[[127 135 131 129 129 112 116]
 [148 117 149 124 134 118 114]
 [148 143 142 104 107 137 136]] ⇒ 137

[[135 125 151 157 145 125 137]
 [134 114 117 124 128 134 131]
 [117 108 150 123 111 135 108]] ⇒ 135

[[145 139 146 140 127 131]
 [121 124 151 120 116 128]
 [119 119 147 140 120 132]] ⇒ 120

[[137 130 121 130 133 110 133]
 [145 134 131 106 135 134 137]
 [140 138 134 131 139 109 126]] ⇒ 109

[[124 144 133 139 126]
 [124 139 112 131 126]
 [124 112 151 114 126]] ⇒ 114

[[127  98 123 107 144 100 149]
 [122 126 107 142 123 131 128]
 [111 152 126 136 144 140 104]] ⇒ 140

[[129 124 143 144 107 117]
 [111 109 145 127 108 129]
 [134 127 151 130 141 126]] ⇒ 141

[[151 154 139 126 137 123 119]
 [143 132 115 137 126 121 127]
 [134 121 126 122 132 150 135]] ⇒ 150

[[110 133 140 129 127 136]
 [129 124 137  98 139 133]
 [130 134 120 155 131 113]] ⇒ 131
---
[[136 141 136 144 130 135]
 [138 151 136 129 134 135]] -> 144

[106 127 127 135] -> 127

[114 154 105 113] -> 154

[113 127 128 102] -> 127

[[110 127 106 129 125 112]
 [112 128 106 126 137 121]
 [123 127 125 129 113 110]] -> 129

[[139 131 136 127 130 120]
 [ 98 113 101 113 122 126]
 [100 114 102 116 124 127]] -> 127

[[141 133 100 130]
 [116 124 125 120]] -> 133

[152 123 106 136 148 111] -> 136
---
[[145 139 119  99 142]
 [151 140 119 107 115]] -> 107

[102 106 127 127 128 112] -> 128

[152 137 151 155 105 112 113] -> 112

[128 129 108 144 105 131] -> 105

[[125 121 131 130 151 118 129]
 [132 114 136 128 114 130 128]
 [128 114 142 129 133 126 151]] -> 126

[120 154 104 115] -> 104
---
[135 150 129 112 139 131 125] | 150, 112
[109 144 131 132 156 128 147] | 156, 109
[138 131 123 106 127 129 132] | 138, 106
[140 147 141 132 101] | 147, 101
[125 116 116 113 141 110 103] | 141, 103
[146 101 137 133 134 142] | 146, 101
[139 123 117 106 145 104] | 145, 104
[122 136 113 149 102 107] | 149, 102
---
[[133 150 127 128 126 135]
 [124 134 132 120 137 112]
 [128 116 126 143 128 119]] >> 132

[[118 143 115  99 118]
 [138 104 154 125 134]
 [136 109 124 101 111]] >> 154

[[122 150 133 131 127]
 [130 137 125 130 124]
 [138 106 119 124 130]] >> 125

[[121 131 157 125]
 [116 130 114 121]
 [154 117 120 143]] >> 114

[[111 133 139 123 131 140 133]
 [156 112 105 125 121 136 129]
 [143 133 128 134 127 128 139]] >> 105

[[110 138 127 127 108]
 [122 148 141 148 116]
 [135 100 112 102 111]] >> 141

[[131 126 108 143]
 [128 119 131 121]
 [118 132 152 111]] >> 131

[[135 112 125 134]
 [138 148 139 114]
 [117 103 128 138]] >> 139
---
[155 125 120 122] >> 122

[[116 151 124 130 121 130 155]
 [132 148 128 117 136 130 148]] >> 130

[[106 128 154 128]
 [135 128 102 122]] >> 128

[[131 125 121 134 127 122]
 [117 111 128 135 123 127]
 [117 106 113 134 122 114]] >> 134

[[130 113 120 132 134 135 122]
 [145 111 150 138 127 130 134]
 [130 108 129 124 131 134 136]] >> 132

[[151 128 127 128 128 130 151]
 [129 128 128 131 134 130 129]
 [143 128 128 128 128 131 143]] >> 128
---
[[144 132 132 138 117 131 122]
 [145 129 129 131 131 136 123]
 [ 99 135 130 131 126 129 144]]: 117

[130 153 120 132 113 128]: 120

[137 154 120 113]: 120

[[106 116 117 137]
 [149 147 126 126]
 [127 129 120 117]]: 116

[120 118 123 105]: 118

[[145 143 126 122 133 131]
 [110 115 143 141 123 136]
 [ 99 117 143 123 132 134]]: 110

[136 124 111 134 129 133 103]: 111

[[116 132 124 129 121]
 [126 157 144 126 115]
 [130 123 134 127 126]]: 116

[107 137 147 101 120 138 106]: 106
